Each row is followed by roughly how far along a hidden order it lies, from 0 to 15. A new part has a new order.
(in the rows, 100 means zero)
[ 92 108 113 113 120 109 156  99  90  83  92  94 105  79 101  47 140  47
 105 126  89 109  94 106  88  90  98 122]	11
[ 93 110 104  94 106 101 104  90 106  99  49   8  87  97  83 117 117  38
 101 161  99 113  57 125 105  25  80 119]	6
[102  92 123  94 115 107  72  91  98 116  95  92  98  61  89 146 121  34
 125  27 112 106  87 111 115 161 116 101]	1
[ 93 115 101  99  86  80 120 107 104 140  87  24  98 103 107  64 128  24
 126 124 116  94 143 102 120 130  82 126]	15
[ 96 112 101 106 106 112  50 109 102 104 110 152  83  98  95 101 101 138
  78  91 127 160  94 109 113  40 138 155]	14
[ 97  97 118 113 123 100 134  98  96  67 105 151 104  99  99  64 139  80
  92 116  98 134  73 108  95  86 125 102]	11
[ 99 113 107 111 110 105 139  93 111 122  84  65  87 109  87 101 100  54
 123 148 107 103  86 128  93 135  92 132]	7
[100 127 114 102 102 113  87  91  96 127  56  93 133  90 102 149 104  97
  78 157 121 145 100  97 118 101  87 126]	13
[111 105 111  79 115 105  94 102 102 153  97 120  80  58  89 102  96  20
 130  14 107  85  88 115 136 144  97  90]	0
[106  93 117  86 125 115  87  94 100 128  95 146  88  63  94 138 108  68
 132   3 115 133  63 114 124 164 127 108]	0
[ 97 110 102 110 106 105 142  96 111 118 105  91  89 108  91  86  89  71
 127 150 103  81 126 123  81 199 106 134]	8
[ 88  89  96 103  95 115 113  93  97 114 105 114 116  70  92 120 143  21
 114  95 117  99 118  90  74 153 157  93]	3
[113  98 111  84 110  99  75  95 104 124 107 132  81  63  86 120 104  37
 120  59 110  95  93 113 121 149 102  86]	0
[ 88  98 112 110 122 114 122  92 107  95  81  94  90 115  93 147  99 113
 125 119 110 131  83 124  86 163 123 152]	7
[ 87 111 109  97 122 119 129  88 103 115  46  33  96  96  91 135 114  67
 114 107 105 141  39 125 101  53  98 139]	6
[ 97  91  99 105  96 112 127  95 101 120 122 150 111  70  90 120 136  45
 115  79 120 102 112  89  78 180 159  89]	3
[ 92  98 101 100 112 110 107  98 107  90 100 146  92 109  97 124  94 111
 125 133 102 103 130 116  85 200 132 140]	8

New part:
[ 94  99 101 101  99 104  96 107 111 101  99  99  99  99  93 102 103  84
  96  91]	0
[104 110  98 121  80  57 111  85 110  72  76 142 111 114 183  66 116 111
  34  60]	0
[ 98 102 104 101  95 102 100 113 108 100  99  99  91  98  99 109 101  89
  93  89]	0
[101 101 104 100  92  98 101 112 104 100  96 101  91  98 112 101 100  97
  97  92]	0
[102 103 102 101  97 101 103 105 100 103  99 101  98  99 110 100 101  98
 100  95]	0
[107  98 108 100  89 102 106 128 110 100 104 102  86 103 105 104  91 110
  95  91]	0
[ 95  97 106 105  90 106  96 123 118  99  96  94  89  96  94 110  97  63
  91  85]	0
[ 98  99 103 102  94 103 100 113 114 102  97  98  95  96 101 106  98  78
  87  88]	0
[ 98  98 105 102  93 102 102 116 112 100  96  98  93  97 105 106  98  77
  92  77]	0
[ 99 100 105 103  91 104  99 122 116  98  99  97  89  95 105 106  99  78
  90  82]	0
[ 80 103  98 104 112 123 149  83 151  90 110  84  96  97  94 114  93  68
  76  77]	15
[ 97  99 104 103  93 102  99 112 113  99  98  97  93  97 100 104  96  77
  90  87]	0
[100 102 109 103  95 104  94 122 131 100  94  91 104 104 120 109 115  60
  92  97]	0
[106 122 112 100  82  83 102 118 111 105 117 102  79  99 180  78 101 178
 122 127]	0
[100 107 105 103  89  98  97 118 113 101 103  99  94  98 127  98  98 101
  97  97]	0
[ 93  96  95 100 112 108  96  84 100 100 104  98 115 101  67 101  98  81
  99 106]	0
[ 46  86  89 110 100 101 174  92  80 121  88 148 115 111 142 128 134  32
  72 113]	0
[106 103 102  99  94  93 106 110  96  99  98  99  91 101 126  97 102 123
 100 101]	0
[104 101 103 101  91  98 101 114 105 100  97 100  91  99 120 101  98 102
  97  93]	0
[101 102 105 101  91  99  98 115 111 100  96 100  88  98 106 103 101  96
  95  88]	0
[103 101 109 103  84  99 103 128 119 100  93  99  84  96 114 106  98  81
  91  81]	0
[100 100 103 103  92 101 101 113 108  99  97 100  93  98 104 103  99  91
  94  92]	0
[ 96  91  97 111 110 116  93 117 117  94 111 118 131 104  64  95  83  54
  96  94]	0
[ 91  97 103 104  99 109  92 111 123 101  98  95 106  99  74 110 102  51
  95  86]	0
[ 94  99 110 106  83 105  96 135 129  98  94  97  83  94  97 112  97  53
  82  74]	0
[ 96  99 103 101  94 104 100 109 110 100  98  98  95  98  97 104  98  80
  90  91]	0
[ 90  96 106 104  91 112  98 118 128 100  96  96  92  94  79 112  96  44
  87  77]	0
[ 99 100 103 101  96 102  98 108 106 100  98  98  95  99  99 103  98 100
  94  92]	0
